[128 = 0]
(83) [116 158 168 122 126 115 119 115 136 150 134 128 128  86 131 152 101 108
 145 139 123  84 139 103 108  97 103 154 130 163 161 129 129]
(90) [ 88 151 116 133 130 113 101 114  91 132 122 165 129 115 114 135 145  88
 173  96 107  97 125  99 137 130 124 106 149 185 119 151 134]
(85) [149 116 167 119 127 111 142 108 105 163 125  98 122 128 142  84  91 168
 111 131 174 116 137 150 106  90 108 152  81 142 128  87 145]
(90) [108 152 158  58 103 144  98 139 165  92  74 139 173 125 140  92 184 113
 159  59 102  94 146 126 155 130 138 118 129 130 140 148 171]
(86) [ 95 174 145 116 106 158 116 106 112 146  82 132 144 150  95  73 155 137
  99  96 143 152 139 151 118 110 131 111 112 120 131  98 120]
(85) [158 167 166  80 150  96 103  99  77 163 107 101  93 108 154  99  80  96
 165  91 138  79 127 103 102  63 100 165 102 171 111 108 166]
(86) [141  79 130 141 149 103 143 131  94 137 139 142 144 162 155  96 135 156
 128 116 123 167 144 133 134 163 121 102 136 122  96 133 179]
(86) [112 180 146 101 105 145 123 121 116 131  89 149 104 149 116 155 136  78
 127 114 143 144 104 131 127  97 136 106 108 139 135 125 122]
(85) [ 97 129 134 137 106 121 138 133 123 122 123 152 138 131 127 150 139 122
 127 118 148 132 118 130 144 127 134 108 118 149 139 141 125]
(85) [182 116 103 144 141 108 134 124 114 142 167  89 100 138 125 116  73 137
 145 107 161 158 129 116 127 123 119 131 105 135  90 113 122]
(85) [113 107  92 150 109  98 153 144 117 105 139 118 110 164 121  97 127 170
  97  95 185 176 123 141 172 129 144 128 105 129  94 133 106]
(83) [104 132 135 120 126 123 136 137 128 117 112 136 116 127  96 151 129 130
 148 151 125 144 127 145 104 133 152 100 121 119 118 147 136]
(80) [126 139 132 114 112 116 128 144 136 107 131 136 138 128 145 147 129 100
 157  82 141 143 130 104 153 131 130 108 130 142 125 155 149]
(90) [ 73 172 137 138 113 128 129 132  98 129  99 158 152 118 123 167 136  95
 127  96 140 147 108 119 124 118 146  91 128 133 141 152 127]
(86) [127  90 131 145 136 140 150 118  95 137 145 143 114 118 129 149 134 129
 136 204 142 120 124 155  91 137 125 107 140 130 136 116 142]
(86) [120 159 143 130 121 128 114 108 126 157 110 117 147 156 123  51 132 158
  79  75 132 150 153 124 146 112 106 153 118 129 126  96 117]
(86) [ 96 205 164  73 114 121 108 147 117  93  98 164 146  97 190 186 155  13
 174  55 114 120 123  58 152 103 121 114 181 145 156 187 183]
(85) [143 122 114 158 138 149 141 112  99 149 154 113 109 102 108 158  97 120
 139 187 156 128 116 144  78 120 129 112 125 122 133 104 109]
(90) [141 102 129 129 107 133 107 106 154 142 146 139 163 181 119  10 171 173
 122  63 121 142 188 125 184 163  88 125 133 167 112  97 143]
(80) [142 159 142 112 137 130 123 122 130 136 122 122 106 144 144 113 127 108
 102 127 115 147 138 110 130 109 109 159 149 114 130 118 130]
(80) [114 120 134 130 135 137 137 128  93 129 111 139 143 106 165 156 138 114
 111 150 134  99  98 138 114 116 136 131 133 116 151 128 136]
(80) [160  76 103 141 123 130 148 115 120 121 180  93 101 144 119  41 132 181
 124 154 185 152 175 151 131 137 103 140 141 130 100  89 133]
(85) [153  91 132 148 131 133 155 110  96 160 137 115 104 150 126 110 105 164
  95 176 172 141 116 170 104 115 122 129  90 125 121  82 119]
(90) [124 178 137  93 101 127 109 140 149 100 116 135 154 145 182  98 162  81
 116  22 133 146 145  75 199 115 106 147 160 135 139 146 146]
(80) [238  62 104 151 131 139 136 105 131 159 204  81 133 175 144  36  94 171
 138  94 178 176 171 131 149 157  81 118 107 140  86  64 147]
(86) [156 105 128 139 140 132 129 119 114 151 129 103 155 124 138 103 105 161
 121 114 140 121 124 145 113 130 129 126  96 117 121 103 134]
(86) [101 143 156 126 129 111 149 139 137 123 121 111 124 111 129 125 117 156
  94 155 140 146 147 132 108 108 129 158 138  96 142 136 129]
(83) [126 101 120 161 138 109 132 150 163 125 153 149 158 122 137 186 119 133
 131 132  86 128 118 107 149 168 134 121 136 130 140 164 118]
(86) [124 159 126 118 118 107 135 156 161  99 132 121 108 123 144 175 113 101
 119 110 132 144 116  96 157 111 135 154 136 119 136 162 110]
(85) [126 125 103 139 129 102 128 145 159 107 145  91 135 129 117  78 118 180
 107  89 135 152 157 117 157 136 132 162 134 107 105 138 109]
(86) [104 115 160  97 152 123 117 133 104 116 104 153 173 106 152 109 169 120
 174 122  79 115 161 124 100 160 130  95 175 114 124 160 213]
(80) [168  68  49 192 119 142 149 141 155 117 185 111 121 163  95 139 112 171
 109 141 158 173 107 151 161 175 148 105 103 114 101 114  63]
(85) [116 176 169  83 119 155 117 127 138 128  79 161 121 141 130 169 154  69
 132 137  95 131 113 128 114 114 134 109 132 119 152 137 147]
(83) [172  72  85 152 109 116 170 162 152  91 168 126 123 220 202  85 158 159
  35  83 174 225 128 121 237 159 114 154 144  91 107 124 117]
(86) [141 114 141 122 145 127 113 114 102 144 135 147 147 122 162 115 141 105
 153 117 102 101 139 110 127 140 104 122 153 152 131 126 169]
(83) [127 134 132 130 136 135 130 117 111 144 114 130 112 146 126 112 133 135
  95 149 124 137 123 141 118 118 124 141 128 116 127 109 119]
(90) [ 78 178 130 152 138 134 142 131  98 134 107 143 108 100 123 201 120  93
  86 182 124 138  93 123  92  99 145 139 153  97 158 143  91]
(90) [161 105 129 132 152 129 108 110 110 160 128 124 153 115 158 118 113 132
 134 116 102  71 111 125 123 128 114 144 110 146 133 107 136]
(83) [130 161 133 140 149 134 114 102 104 166 112 108 125 120 147  93 114 137
  62 131 117 102 119 121 118  89 106 193 132 115 146  90  94]
(85) [ 98  80 131 151 120 136 175 133  85 122 126 158 112 138 139 161 152 143
  97 211 170 144 103 177 107 133 144 101 127 114 141 123 135]
(90) [139 142 126 112 132 126 115 139 154 118 116 115 134 121 137 138 121 123
 126 106 107 110 117 117 140 122 136 150 121 117 132 138 118]
(90) [115 149 129 102 119 123 139 155 127  90 108 118 121  97 147 185 120  96
 145 121 151 121  99 124 123 105 159 124 121 107 136 161 134]
(80) [129 138 105 118 124 144 130 126 130 108 126  92  99 114 107  97 131 144
 116 151 155 121 133 147 114 106 139 155 132 103 121 111 101]
(85) [ 71 139  95 157  91 106 162 159 155  91 117 122 109 179  86 103 144 190
  48 107 178 217 128 151 179 129 163 136 110  93 107 144  68]
(85) [144  96 158 115 127 154 105 110 120 150 124 187 175 121 169 166 161  77
 179 128  83  58 111 121 133 156 106  86 130 184 163 126 174]
(80) [ 84 128 114 137 115 113 154 127  79 118 116 153  61 140  89 168 128 116
 135 183 174 141  95 159 110 106 155 100 108 153 110 136 109]
(83) [126 105 110 126 101 179 135 133 153 108 118 143 139 148  86 140 165 135
 142 157 137 147 119 176 121 161 159  68 110 109 130 119 117]
(90) [ 76 128  83 154 113  96 132 145 112  98 132 144 117 129  99 143 136 135
 140  98 151 137 112 122 161 136 157 110 124 155 103 165  99]
(86) [103 121 122 156 111 124 142 110 109 149 128 120 120 160  80  60 128 190
  92 128 173 167 149 164 125 124 127 119  99 135 108  93 104]
(80) [125  96 109 166 147 119 143 124 108 140 147 133 122 141 139 112 133 160
  81 164 123 137 128 136 132 141 119 151 148 115 125 117 111]
(83) [125 138 150 129 142 115 105 100 102 162 140 141 130  91 126 135 109 102
 177 133 108  71 138 104 102 116 100 129 136 185 138 124 147]
(83) [121 114  87 170 133 129 126 163 177 105 143 132 178 104 136 200 123 135
 114 114  88 118  94 110 158 168 159 128 133  99 148 170  83]
(86) [ 32 248 216  63  98 114 118 122 127 119  66 149 104  83 114 144 146  67
 136 127 133 110 158  98  97  50 115 155 161 150 176 158 152]
(80) [118 118 119 151 149 110 123 139 150 125 141 126 162 130 154  91 145 165
  81 111  83 138 156 103 157 155 113 171 174 100 132 142 125]
(85) [151 118 105 164 120 176 122  85  89 176 141 130 120 127  93 136 110 118
 134 163 164 101  96 162  95 118 122  95  87 162 137  67  85]
(80) [165 146 138 124 152 120 116 118 106 155 129 111 139 129 175 114 102 109
 113  88 117 128 124  98 131 111 105 155 132 122 126 114 143]
(80) [129 125 180 121 137 130 117 113 142 162 124 162 154 130 140 135 137 118
 137 146  76 107 148 118 115 142  99 122 139 151 156 125 162]
(90) [109 148 132 145 146 142 115 117 126 154 101 134 148 115 131 137 132 137
  75 148  86  95 106 132 115 118 131 162 130 107 157 115  93]
(80) [134  99 117 163 142 126 131 115 111 156 145 138 124 125 116 150 110 141
 127 167 119 107 109 140 112 138 126 122 112 147 130 115 109]
(90) [169  83 134  93 123 130 142 149 163  99 125  95 132 134 145 110 127 165
 137 132 144 122 131 158 133 136 144 134  98  97 117 124 153]
(83) [118 174 193  70 128 129 135 120 108 139  69 122  97 135 147 116 128 112
  99 148 138 131 127 145  92  70 124 155 114 104 142 112 160]
(83) [ 53 171 118 152 106 156 147 110  79 138  79 143  94 145  84 121 155 140
  45 176 174 152  96 177 105  85 153 132 115 106 144  97  64]
(90) [138 134 158  77 118 138 129 138 129 105 110 120 128  94 133 164 122  93
 198 132 145 106 125 137  93 115 145  93 112 127 132 145 177]
(83) [153 106  96 133 134 115 119 141 145 107 165 113 135 112 121 131 115 126
 184 100 123 125 141 107 142 157 132 111 138 141 103 151 138]
(83) [147 122  76 137 100 158 127 138 180  92 159  70 138 117  72  79 125 173
 146 103 173 154 158 146 137 146 148 117 117 100 107 114  88]
[117 152 131 161 109 173 137  87 101 183 110 130 101 144  69 137 109 137
  80 187 170 132  95 179  84  92 130 115  73 137 150  62  60] : (85)
[115 176 153 126 125 133 115 113 158 150 114 106 135 127 126  75 128 153
  60 117 113 125 156 115 135  96 101 196 140 111 156 101  95] : (86)
[170  45 102 178 153 132 143 108  99 159 181 124 133 135 142 100 118 172
 119 180 135 113 133 150 117 161 105 128 130 139 118  90 128] : (86)
[ 71 239 188  75 134 143  89  88  78 166  43 159  87  93 110 163 132  43
 134 152  93  55  97 118  69  44 122 153 127 163 167 118 123] : (85)
[ 99 149 162 101 122 167 124 108  94 136  95 153 125  93 115 160 153  84
 163 185 129  88 119 153  67 109 134  93 137 136 159 119 153] : (86)
[146 166 147 144 114 128 129 103 123 172 134  83 132 110 142 102  73 146
  76  99 184 111 121 120 127  66  99 184  84 141 156  76  83] : (86)
[210  95 118 133 171 132  98 133 187 142 173 117 150 104 155 172  97 108
 169 140  36  79 128  87 130 171 107 151 149 127 136 139 133] : (83)
[150 110 106 151 158 109 116 123 112 149 135 133 133 146 160 120 118 135
  98 108  92 112 107 109 155 137 117 159 130 134 117 124 115] : (90)
[149 130 104 124 130 108 130 147 147 101 151  92 119 122 139 114 109 136
 133  93 145 147 140 105 152 126 130 152 137 113 107 143 124] : (83)
[128 146 188  97 142 114 149 133 137 145  91 115  86 121 122 173  90 137
 104 203 119 126 112 155  71  86 140 156  93  96 144 125 135] : (86)
[136 113 148 117 127 146 116 111 144 147 121 131 144 136 102  88 142 154
 142 142 107 114 155 150 110 144 118 115 118 136 129 105 143] : (90)
[197 125 148 135 150 135 129 101 104 174 175 111 106 110 145 153  70  88
 170 159 140 125 135 106  83 116  87 121 129 152 130  97 152] : (90)
[119 167 186  87 137 153 127 121 130 146  71 147 105 122 133 184 131  89
 107 195  90 103  98 148  78  92 136 140 118 103 167 121 136] : (83)
[135 111 154 132 125 128 132 117 141 151 133 130 145 147 123  92 130 161
 114 132 124 141 155 140 126 140 109 126 119 132 132 108 142] : (83)
[126 107 104 157 115 114 133 115 103 139 156 131 121 146 112  96 122 147
 136 106 169 141 135 131 148 134 117 111 113 169 106 113 117] : (86)
[104 146 118 114 129 109 131 152 131  96 112 142 106 138 124 158 140 105
 135 119 114 153 118 115 143 131 150 121 144 116 112 169 132] : (90)
[ 97 136 111 154 136 121 131 143 139 121 122 151 127 129 125 177 136 122
  95 148  93 131 102 119 141 139 144 140 144 114 141 155  92] : (80)
[126 149 106 120 102 133 132 125 132 105 143  81 105 119  95  69 121 149
 134 103 196 150 158 135 131 103 129 138 123 125 108 110 108] : (83)
[144 134 142  82 126 117 113 130 101 108 126 145 129 121 177 130 144  64
 194  75 132 109 134  94 146 123 113 106 150 164 117 151 195] : (90)
[204  75 136 110 172 110 117 117  89 156 147 111 112  82 131 194  54 101
 252 161 113  57  94 136  58 133 139  83  74 168  97 130 184] : (90)
[ 87 121 105 150 135 116 143 138  91 120 107 154 112 152 106 145 144 138
 108 147 126 163 104 149 124 141 160 100 128 112 105 147 118] : (83)
[111 108 122 123  84 152 139 124 130 120  98 139 143 179 118  74 171 168
  85  98 178 144 117 177 168 127 141 109  80 133 127  96 110] : (85)
[172  77 104 158 116 122 164 136 160 121 181  92 108 176 134  69 118 195
  69 141 179 193 158 144 166 144 108 158 124 103 110  96 104] : (90)
[119 162 113 114 125 128 124 128  95 120 104 149  81 154 120 158 133  75
 135 120 135 149  94 122 134 108 143 110 124 138 108 138 119] : (85)

(65) [149 120 116 177 141 171 118 120 150 132 144 166 164 123 155 106 151 109
 128 126  84 131 121 179 140 109 192 122 140 130 126 147 110]
(66) [122 131 146 127  79 161  91 123 151 125 140 133  80 110 122  93  77 150
  98 134  77 173 171 128 138 125 112 134 158 132  82 113 109]
(71) [ 87 148 112 118 156 110 109 156 109 122 147  87 152 100 135 139 151 119
 107 156 162 109 146 105 145  92 126 107 175  94 110 103 123]
(66) [141 126 158 215 114 140 142 128 192 159 110 203 158 126 154  84 192  94
 175  97 100 151 129 213 129 144 142 176 144 136 124 192 152]
(65) [131 145 110  83 175 122 114 118  95 112 153  80 133 154 132 142  81 161
  95 129 132 130 117  94 127 111 130 115 119 123 134  73 120]
(71) [164 112 129 142 136 125 133 103 133 149 102 143 128 134 130 102 143 146
 131 129  99 119 124 142 123 145 136 122 112 153 133 138 113]
(67) [120 127 135 155  98 165 107 140 136 126 140 143 105  90 132 120 127 116
 125 147 108 140 147 153 137 128 145 123 159 112 113 148 118]
(71) [ 64 158 116 106 143 115 119 172 108  97 166  91 146 114 131 173 122  99
 118 137 188 125 127 104 140  92 118 129 161  80 122 107 147]
(65) [144 102 146 148 121 144 174 113 128 124 136 149 139 165 141 151 119 102
 169 138 164 120  83 175  76 130 170 127 103 152 187 113 103]
(71) [125  85 151 132  47 187 114 140 169 136 149 128 114  99 134  95 134  98
 116 159 113 169 174 118 101 132 142 125 150 141  93 104  97]
(71) [115 136  89  91 134  94 120 114 106  99 104 135 111 137  93 153  79 152
  92 119 101 101 113  95 173 105 105 104 100 138 107 139 110]
(71) [ 97 164 104 129 159 128  90 162 111 116 147 108 137  86 133 140 144 124
 104 127 126 125 142 113 173 114 123 128 162  76 101 151 160]
(67) [165 128 102 161 204 111 143 115 107 137  97 154 158 138 145 142 163 130
 145 107 111 104  56 175 142 167 149 148  73 121 164 196 151]
(67) [137 124 120 127 131 138 123 131 104 128 125 119 111 106 124 141 134 131
 128 145 130 111 124 124 130 142 139 110 125 117 140 143 127]
(67) [ 93 130 151 125  71 182  91 154 137 115 175 105  89  87 133 119  92 117
 105 166 129 168 179 122 119 108 135 119 190 104  96  89 106]
(71) [118 135 125 148 158 128 126 134 125 132 145 118 162 123 150 124 152 117
 128 148 144 116 127 150 124 100 156 116 161 117 134 108 111]
(71) [143  73 129  77 156 113 188 105 115 114 137  89 172 211 146 162  95 111
 131 143 191 135  48 114  46 140 142 139  42 171 183  49  83]
(66) [149 104 109 156 104 130 124 110 141 141  89 174 125 102 112 104 159 127
 123 139  76  96 140 142 159 123 146  96 126 153 107 174  96]
(66) [ 94 152  90 173 139 177  75 173 136 105 159 156 150  58 145 136 157  87
 100 125  84 138 134 157 199 105 168 132 168  64  82 201 152]
(66) [159 121  64 110 157 105 111  80 108 109  83 165 123 140  96 126  84 173
  74 118  35  84 101 116 195 103 140  82  80 162 100 161  79]
(66) [111 102 163  72 106 109 165 139  99 134 145  49 115 144 125 155 124 121
 147 178 236 121 136  75  45 139 105 111 130 138 170  35 107]
(65) [175 153 145 160 148 140 138 105 154 151 131 165 146 166 141  98 145 146
 166  67  97 139 137 158 128 135 148 153 125 143 153 144 175]
(67) [109  95 145 157  84 182 135 168 139 131 159 123 141  82 150 140 180  61
 151 171 173 137 136 147  93 137 170 124 154 104 139 134 122]
(67) [118 149 145 120  71 143 108 116 150 118 140 148  84 132 104 108  72 152
 119 113  93 146 182 117 146  94 115 116 166 143  98 106 120]
(66) [127 132 127 135 183 131 129 140 117 132 150  98 166 134 162 135 149 117
 129 135 156 139  99 145 109 137 145 148 127 105 147 113 138]
(65) [153 144 139 104 167 116 142  92  76 111 127 111  75 175 122 161  32 183
 133 129 135 128  72 152  98 151 121 131  89 138 185 100 113]
(67) [121 197  76 112 213  78  94 130  94 115 117 122 147 126 113 142 128 171
  99  78  94  93 127  97 214 101 106 121 133  93 108 166 182]
(67) [174 132 115  92 167 133 119  88  97 126 131 103 111 164 125 122  72 186
 103 120  93 127 115 106 122 134 139 110  96 150 146  89 112]
(71) [150 113 118 133 175 106 151 119 115 138 106 126 156 147 141 138 154 125
 140 124 141 115  77 144 113 158 131 143  83 134 157 146 133]
(65) [115 122 120 129 105 118 109 141 140 136 106 131 119  90 115 111 156 125
 111 137 109 125 157 107 156 134 101 124 141 122  87 156 130]
(67) [115 118 151  65  92 139 138 133 100 113 160  67  87 143 115 157  71 138
 125 156 186 141 143  73  76 130 111 112 127 132 151  48 114]
(67) [ 92 100 149 115 128 109 154 155 138 130 136  90 157 136 150 142 151  87
 136 156 203 152 102 125  76 146 102 162 117 121 134  94 120]
(66) [173 141 119 143 164 113 141 104 123 141  99 160 132 153 124 125 140 152
 152  80  98 114 101 146 143 158 129 144  86 140 155 177 167]
(65) [164 111 163  84 113 112 154  96 140 142 112 110  98 190 120 111  81 166
 139  98 131 169 119 101  77 178  78 167  69 172 146  87 140]
(67) [113  93 131 147  75 144 119 146 154 148 121 129 140  74 128  97 192  94
 121 175 130 116 179 116 128 114 140  97 172 133  90 128  93]
(65) [147 112 111 118 123 108 117 105 144 144  95 136 136 127 114  89 143 150
 100 128  81 116 153 101 151 119 115 108 122 160  90 127 102]
(71) [131 135 131 140 127 160  97 127 137 138 157 113 136 108 144  92 134 137
 107 151 104 136 174 129 132  95 159 102 184 124 105  89 102]
(66) [ 89 150 139 128 116 140 121 165 132 116 164 111 134 112 136 147 137 100
 138 125 169 144 146 120 126 115 124 142 163  92 125 120 160]
(66) [ 48 164 145 130 131 160  99 201 136 107 212  73 160  93 165 150 143  74
 122 146 201 173 158 123 118  92 133 156 209  52 109  84 163]
(65) [132  77 153 157  59 128 156 123 158 144  83 171 101 111 116 116 151 100
 154 150 127 131 121 159 103 167 111 139 105 159 125 170 101]
(71) [152 100 147 117  85 128 153 106 142 135 104 147 100 152 111 122 108 135
 144 119 121 137 124 123 102 155 111 136  89 166 139 128 119]
(65) [113  74 154 103  61 132 144 140 157 132 113 115 108 123 122 121 126 100
 124 150 152 169 129 104  85 171  84 157  95 148 106 116 111]
(66) [ 89 175 129 149  95 137 112 160 156 107 147 171 123 113 114 140 127 104
 144  76 118 142 160 134 179 100 116 151 164  95 103 177 190]
(65) [158 128 118 174 133 109 128  85 133 141  77 192 110 126 113  99 125 159
 130 129  60  92 121 183 163 118 141 103 130 161 122 175  88]
[127 142 157 139 149 113 143 129 146 147 142 114 157 156 151 109 151 126
 152 115 161 146 136 142  97 126 120 155 149 130 142  93 146] : (66)
[144  49 136 161  87 174 169 115 170 131 136 165 177 149 156 118 155  63
 144 164 135 136  93 176  71 120 198 120  99 174 146 109  55] : (65)
[141 142 123 157 163 129 113 126 140 148 130 132 161 120 148  97 170 133
 127 120 106 125 144 145 144 118 146 129 155 121 117 134 137] : (66)
[100 110 139 161 151 152 122 160 150 130 156 113 172 111 178 122 161  79
 122 154 153 173  97 174 101 143 143 174 138  97 118 125 121] : (67)
[138 102 113 140 130 141 133 117 129 127 126 140 149 126 135 124 139 115
 119 151 115 111 115 143 125 112 165 103 123 143 130 124  86] : (65)
[120  97 151  75 107 107 148 120 118 130 126  74 109 152 121 132  95 140
 117 163 176 141 128  86  71 142  91 125 110 154 135  53  92] : (67)
[133 112 118 132 126 166 118 145 163 137 161 121 189 124 154 103 181  93
 118 116 120 149 154 107 127 111 164 133 138 124 105 111 140] : (65)
[137 171 127  83 173 115 102 119 107 121 147  85 109 157 126 125  71 185
 102  92 113 157 136  89 139 134  92 149 122 115 122  91 165] : (65)
[127 112 172  70 126 124 155 125 102 124 153  55  94 173 137 153  64 146
 136 150 203 169 101 102  39 170  92 157  95 136 173  40 121] : (66)
[148 133 119 142 137 126 130 112 144 135 119 157 148 144 128 111 140 134
 132 102  96 120 132 137 146 115 143 125 123 144 124 142 133] : (67)
[200  74 134 121 136 129 183  62 130 144 106 147 147 204 133 115 110 146
 149 132 119 107  83 147  67 135 173 104  61 208 185  82  67] : (65)
[ 89 121 131 141  75 154 110 159 144 119 145 133 119  80 124 128 142  92
 119 158 135 133 164 125 140 105 135 113 174 109  95 133 113] : (66)
[155 132 113 144 136 110 130 104 124 138  89 164 118 127 111 118 137 151
 133 112  87  98 124 140 158 134 127 114 112 145 129 173 129] : (67)
[ 97 138 123 175 119 146 125 160 155 115 140 172 154 105 142 141 158  76
 144 110 127 139 114 174 155 119 145 157 142  97 116 188 156] : (66)
[150 131 103 220 132 197  76 140 165 146 132 196 155  55 157  78 199 101
 116 124  28 135 153 196 193 123 197 125 172  99  82 222 134] : (65)
[125 148 102 161 176 145  86 130 143 128 144 139 167 110 156  96 142 131
  91 124  71 143 132 159 172  99 157 133 159 106  88 141 120] : (66)
[134 133 144 136 125 121 150 122 131 131 127 140 127 151 128 135 126 126
 157 113 147 125 119 144 110 131 128 138 122 137 155 127 140] : (65)
[ 74 144 119  64 133 122  88 159 132 103 167  60 134 125 131 129  86 133
  66 130 141 179 155  57 140 108  78 150 145  98  68  67 136] : (65)
